In the rows, 128 means zero.
Each row has a class, written after it.
[179 110 145  91 152 120 131 192 118 114 131 162 107 149 118 157 143  88
  92  91 155 159 128  63 103 134 169 138 128  80 115 144 147 107 100 114
 113]  dek
[154 101 102 128  77  69  83  73  98 155 130 164 125 109 167 146 130 162
  37  95 101  93 138  71 135 105 183 125  93 176 120 121 130  76 107 106
  85]  fuva
[140 117 133 147 143  83 103 144 129 119 108 118  91 145 157 144 147 180
 142  88 134 180 122  68 113 126 161 149 115 150 116 161 120  93 128 124
 121]  dimu
[ 96 148 141 107  86 127  94 150 140  89 161 135 144 124 132 159 119 171
 125 159 153 143 144 134 203 142 101 147 158 167 121 155 172 128  99 102
 150]  geki
[106  93 102 144 121 122  92 132 122 108 142  92 144 134 147 130 132 149
 125 106 124 143 114 128 129 138 158 116 112 158 113 140 144 145 146 127
 154]  dimu
[ 99 118 111 155 124 143 130 130 133  88 127 132 141 107 160  82 121 141
  56 107 134 137  93 142 121 118 144 116 123 151 126 112 146 118 158 137
 131]  Gure
[123  97 118 185  86  77 120 136 120  78 102 134  70 152 137  79 155 144
  86 141 145 126 160 146 112 137 122 149 143  84  82 162 126 135 191 106
 167]  dimu
[128 116 141  99  68  96 125  76 156 127 124 120 113 124 168  70 131 137
 123 122 112  82 121 104 117 118 106 134 105 128  98 107 122 113 194 120
 172]  rem
[ 93 126 114 152 114 133 141 105  87 137  92 108 140 137 145  85 128  95
 111 146 143 110 141 142 128 126 130  84 118 105 130 147  91 117 163 125
 111]  Nazo
[119 132 140 136 111  88 158 118 130 121 117 115  92 127 123 113 139 136
 130 115 148  89 134 118 117 145 128 119 120  91 142 155  99 130 168 133
 145]  bilen
[153 121 130  93 125 107 124 116  90 158 104 100 106 134 166 104 140 102
  68 144  95 108 128 107 128 144 133 130 112 119 121 134  99 126 123 159
 111]  rem
[149 101 115  75  95  93 116 118 137 142 130  91 109 115 197 131 151 120
  37  82 107 120  99   6 101 119 154 143  80 163 100 164  54 108 178 132
 129]  bilen
[140 121 143 113 159 116 100 145 116 117 124 109 111 120 112 146 106 155
  96 142 139 130 120  50 125 139 153 133 102 118 122 168 135 113 118 123
 124]  Gure
[134 127 142 111 115 118 106 109 136 129 124  97 137 125 147 128 101 144
 106 124 119 132 129 128 128 106 150 128 100 120 148 168 140 147 135 143
 165]  Zudid
[102 115 126 142 120 150 110  96 144 152 155  92 185 105 172  96 103 135
 117 106 177 133 130  88 137 105 122 119 119 145 125  96 130 143 135 118
 135]  Nazo
[148 115  96 128 112 139 112 135 132 130 148  74 148 109 141 129 106 122
  83 111 127 121 136 120 143 120 106 123 108 133 133  99 128 146 130 140
 157]  geki
[116  87  88  73  62 127 118 137 138  74 125 104 106 102 116  83 163 121
  98 126 144 135 176 144  93 149 103 126 112 107 121 138 161  67 122 101
 165]  dek
[102 160 127 158 120 134 131 166 136  97 126 107  99 128 103 101 151 125
 162 139 135  99 154 131 120 149 103 132 156 108 141 137 156 153 119 137
 147]  Vuveg
[117 150 138 107 163 105 137 118 121 159 136 127 145 114 131 158  99 106
 110 145 164 114 139  99 144 132 148 134 121 111 152 172 110 135 137 116
 111]  geki
[119 155 154 102  96 106 143 148  88 116 152 123 122 137 113 123 130 122
  91 153 134 129 142 134 173 145 130  98 152 138 108 133 195 170  75 123
 108]  rem
[140 131 122  90 121 101 117 160 127  97 144 120 128 118 110 123 130 148
 105 118 133 148 132 144  93 137 147 115 135 105 116 120 136 120 132 101
 136]  dimu
[135 136 141 187 127 125 110 151 161 103 110 142 108 131 119 126 137 138
 149 134 127 147 152  58 129 132 127 170 101 116 119 158 115 106 146 111
 160]  Vuveg
[112 112 144 119  71 103 140 124 196 108 131  74  92  94 143  82 145 152
 131 145 146 107 170 102 145 142  61 145 149  98 129 112 134 127 127 147
 197]  Zudid
[151 105 121 136 145 123 133  72 108 181 117 125 132  97 115 114 142 120
  95 130 118 102 165 154  98 140 123 139 125 102 139 127 102 123 129 144
 129]  Zekav
[156 174 113 174 114 115  98 162 148 111 141 121 128 148 139 164 101 127
 123  81 139 121 117  47 118 102 151 131 111 169 137 163 151 127 137 127
 147]  Vuveg
[103 154 118 195 102 119 119 161  96  63  95 103  92 150 138 111 129 175
 141 144 107 141 128 157 115 135 147 119 117 117 126 188 113  90 126 111
 117]  fuva
[131 103 129 100 154 136 137 119 133 134 112  99  93 137 103 106 127  79
 120 151 138 106 120  98 107 131 175 135 105  74 134 171 123 171 167 147
 156]  Gure
[ 96 111 110 202 120 125 136 126  83 121 122 114  99 141 132 145 136 121
 124 161 135 110 137 177 108 123 150 158 140 108 145 149 114 151 164 144
 177]  Gure
[137 116 100 106  94 143 112 108 136 156 131 121 161 118 161 103 123  64
  79 111 106 104 134 138 134  96  86 144 116 184 118 104  93 116 157 136
 132]  Vuveg
[108 116 158 123 111 114 120 161 151 111 171 154 125 118 144 135 164 135
 115 116 161 115 137  99 135 140 162 142 156 121 104 148 143 111 110 103
 141]  dek
[139 136 129 155 127  80 151 138 117 132  99 155  63 146 136 100 183 137
 108 123 141 136 145 138 104 150 141 141 178 105 122 133 126 125 121 154
 114]  dimu
[178 136 130 161 132  90 120 128 120 119 133 159  94 141 158 168 118 163
  86  63  71 112  81  99  95  62 160 145 127 155 110 103  93 116 158 140
 122]  Gure
[133 120 135 192 131 107 105 153 105 116 131 131 132 158 139 189 108 167
 123 112 123 131 108 122 122 136 117 182 148  98 119 161 157 140 161 134
 168]  Vuveg
[101 134 141  97 163 119 120  74 161 178 132 168 169  99 154 114 127 141
 137 104 138 121 114 142  94  99 130 174 121 129 152 111 129 155 142 131
 122]  laz
[115 136 132 177 171 140 143 160 147 103 137  56 111 117  98 133  94 159
 138 144 173 140 123  97 130 165 138 133 135  77 146 181 165 145  90 164
 156]  Gure
[139 147 139 144 149  95 168 145  86 113 116  96  76 159 103 141 116 121
 161 162 143 152 143 167  94 138 123 151 128  60 135 169 136 154 141 128
 146]  rem
[124 139 156  31 128  82 147 138  92 145 138 107 121 120 134 158 138 113
  86 119 126 134  95  62 120 135 184 137  79 109 132 165 104 139 153 119
 119]  bilen
[121 146 138 182 145 140 151 111 136 124 114 127 145 115 128 117 123 134
 166 123 116 134 148 192  93 106 116 137 124 120 173 127 100 113 140 149
 173]  Zudid
[123 114 111 137 100 120 125 126 141 108 144  71 117 123 169 122 120 134
 121 144 115 132 134 137 122 135 120 154 118 122 116 151 101 122 141 132
 171]  rem
[186  98 111 178 143  93 130 136 103 124  97 103  52 141 147 126 123 152
 103 132 118 127 142 153  58 109 121 143 111  59 130 137  86 113 147 150
 159]  Zudid
[152 154 145 137 111 151 114 131 147 137 143  97 137 152 129 178  69 145
 155 145 120 149 131 133 139 110 124 146 142  90 125 160 121 180 117 131
 168]  geki
[109 101 102 104 138 116 105 152  85  94 109  99 111 152 142 141 119 144
 134 135 126 170 123 134  99 147 145 124 123 109 115 168 141 135 129 119
 119]  dimu
[ 67 137 129  67  94 159 125 123 138 105 137 156 139 121  92  89 129 103
 166 196 174 134 166 212 152 150 116  99 171 138 154 110 158 152 101  83
 100]  fuva
[132 106 138 166  97 103 111 151 129 121 109 187 115 146 175 142 140 197
  96 101 111 157  87  93 111 118 163 132 119 101  76 143 137  91 119 108
 119]  laz
[128 150 131 143 150 144 122 106 117 149 135 102 122 124  98 149 102 145
 207 163 135  99 154 193 129 152 115 130 147  95 165 137 126 145  78 153
 148]  Zekav
[108 150 120 128  78  92 115 143 117  83 122 134  99 140 112 140 133 133
 129 162 152 107 163 102 144 143 117 140 142 140 128 184 140  90 122  89
 127]  fuva
[ 90 150 133 142 110 103 105 127 136 134 106 131 132 109 134 109 127 144
 153 143 116  82 149 122 144 126 106 112 104 123 145 118  95 115 113 120
 125]  laz
[135 135 119 114 122 116 133 121  87 131  98  55  92 145 105 120 152 134
 165 132 116 146 139 133 106 115 120 125  93 105 131 164 100 104 143 134
 141]  Nazo
[130 112 117 157 114 121 146 129 104 132 111  94 104 117 158 104 106 138
  97 133 117 100 110 149  85 119 137 130 117  64 126 108  90  96 150 151
 154]  Gure
[131 138 137 151 133  99 102 130 108 119 135 101 132 115 107 153 115 143
 136 115 122 112 154 113 139 114 157 112  89 137 138 166 111 123 137  96
 133]  Zekav
[153 127 121  87  66 114 124 101 205 122 144 113 127  88 170 104 136 173
 100  77 123 124 111  94 119 130 137 140  99 142 142 113  91  68 135 142
 172]  bilen
[103 127 122  73  65 105 111 152 129  64 130  92 113 129 139 131 112 143
 121 136 143 144 109  46 143 140 113 116  58 151 106 160 120 104 174  88
 164]  bilen
[137 158  98 150 116 116 134 168 128 100 139  77 139 131 153 152  84 109
  75 108 105 126  87  85 134 122 158 101 105 130 134 135 100 140 129 139
 109]  fuva
[103 134 139 186 120 136 127 108 171 120 158 130 145 122 142 127 111 162
 101 115 159 148 104 141 138 146 138 143 150 113 139 115 191 198 134 162
 173]  dek
[ 80 136 137 100 134 145 121 152 106  87 133 126 156 129 142 101 134  89
 117 130 132 147 130 114 127 111 173 143 112 143 127 166 134 154 141  82
  98]  fuva
[116 123 126 105 112 148 122  78 125 140 132 157 177 107 145  99 110 128
 111 103 128 124 122 149 110 109 118 100 124 164 116 104 142 118 148 106
 113]  Zekav
[154 103 143 208 151 110 146 124 131 130 107 135  87 144 120 132 118 147
 120 113 126 108 117 137 101 121 148 157 148  41 143 108 121 167 175 162
 172]  Gure
[126 108 123 143 113 146 104  81 168 168 125 116 158 122 146 111 113 139
 134 114 139 112 106  87 110 139 137 132  96 136 120 152 145 106 171 141
 170]  Vuveg
[123 143 125 144  97 119 138 149 119 137 101  84 119 146 132 150 141 103
 157 117  90 115 118  85 131 134 108 137 108 132 125 162 101  94 155 153
 158]  Vuveg
[123 153 145 110 119 117 106 193 136  73 126  54 118 138 141 110 120 123
 109 113 144 126 129  93 134 117 128 112 116 129 145 186 144 151 147 132
 165]  Zudid
[133 160 149 144 140  85 128 167 102 116 114 115 105 149 120 154 106 110
 134 144 136  80 120  97 134 123 143  79 106 120 145 174  98 115 155 127
 139]  Zudid
[131 113 159  73 117  97 116  87 189 126 172 186 144 104 130 141 131 167
 131  79 128 126 105 147 121 103 134 152 138 138 124  83 149 120 163 104
 149]  dek
[138 109 120  83 123 118 147 131 101 135 125 105 132 115 131 102 132  95
  68  92 144 102 144 119 108 135  92  99 133 123 137 109 107 144 139 133
  99]  bilen
[ 94 156 126 186 123 107 114 117 154 110 127 111 128 120 165 133 109 188
 131  94 134 148 103  64 102 122 146 158 106 138 134 167 169 137 164 131
 151]  Vuveg
[135 129 118  80 148 154 105  94 146 136 144  83 177 118 115  87  81 117
 129 117 145 105 100 145 144 114 108  90  96 120 139  88 135 163 156 138
 137]  Nazo
[112 143 131 148 136 140  98 155 182 115 132  69 129 109 135  86 104 168
 148 134 164 135 109 136 132 151 104 120 110 118 146 118 133 119 151 136
 157]  Vuveg
[117 115 109 226 118 129 126 162  81  78 105 113  99 151 125 129 142 122
  74 134 109 134 138 155 119 113 147 132 129 131 121 175 108 138 163 131
 152]  Gure
[120 114  99 192 130 153 106 164 137  70 160 160 123 119 145 128 132 153
 106 140 155 167 111 128 131 138 153 111 119 172  95 120 135 117 123  93
 131]  Zekav
[123 115 108 252  80 140  99 118 160 110 148 151 139 120 118 136 119 183
 122 138 161 138 155 123 119 145 132 158 128 114 128 122 191 137 138 120
 213]  Vuveg
[ 94 133 105  93  96 141 159 110 116  96 101 163 129 122 148  89 125 119
 113 127 136 154  97 140 105 143 125  91  94 141 143 104 122 109 162 124
 119]  bilen
[157 152 157 115 111 110  85 148 133 123 139 101 127 117 150 133  95 171
 145 104 100  80 151  90 137  93 111 124 118 112 118 109  87 110 117 103
 133]  geki
[ 75 124 138 157  86 114 150 109 140  96 126 164 148 119 141 106 125 163
 113 114 152 129 105 171 146 150 136 101 160 104 125 124 185 140 175 111
 146]  Zekav
[105  92 126  43  85 140 102  69 157 148 142 128 164  96 155 100 118 121
 100 157 126 105 131 151 148 130 120 117 115 151 135 122 145 125 130 136
 166]  Zudid
[122  89 124 177 124 115 143  83 112 190 115 142 132 125 137 113 150 118
 104 104 165 110 150 117 139 139 151 114 150 140 145 109 153 133 107 142
  91]  fuva
[128 126  94 203 153 128 126 156 118  95 124  99 121 103 144 106 138 142
 100 118 158 134 160  34 110 139  91 132 117 117 128  92 107 109 111 129
 122]  Nazo
[124 111 129 187 127 163 137 116 200 128 131 133 102 128  96 109 149 138
 193 147 147 131 161 137 123 158 104 168 167  87 128 138 155 160 116 151
 180]  Vuveg
[140 122 139 150 125 114 108 132  68 126  64 127 131 198 119 162 126 101
 140 123  94 154 141 141 101 127 174 144 119  92 131 230 103 139 184 127
 157]  dimu
[120 130 123 184 108 112 144 149 107 105  91 105  83 153 155 139 129 143
 122 141 136 149 151  85 118 137  76 167 150  83 117 151 121 145 155 137
 155]  geki
[126 148 150 194 149 131 130 133 165  89 143 146  86 122 145  79 108 181
 106 139 183 163 105 115 117 110 123 186 137 116 110 117 168 153 134 137
 159]  Gure
[ 74 134 133 164 144 144 115 125  93 139 134  94 188 123 159 108 123 127
  90 136 158 135 103 122 167 133 152  90 108 160 127 148 113 130 154 126
 111]  Nazo
[112 134 149 116 124 124 149  93 129 146 135 147 150 117 119 117 116 125
 122 122 135 125 113 151 116 122 146 100 131 116 116 128 139 156 169 108
 123]  Zekav
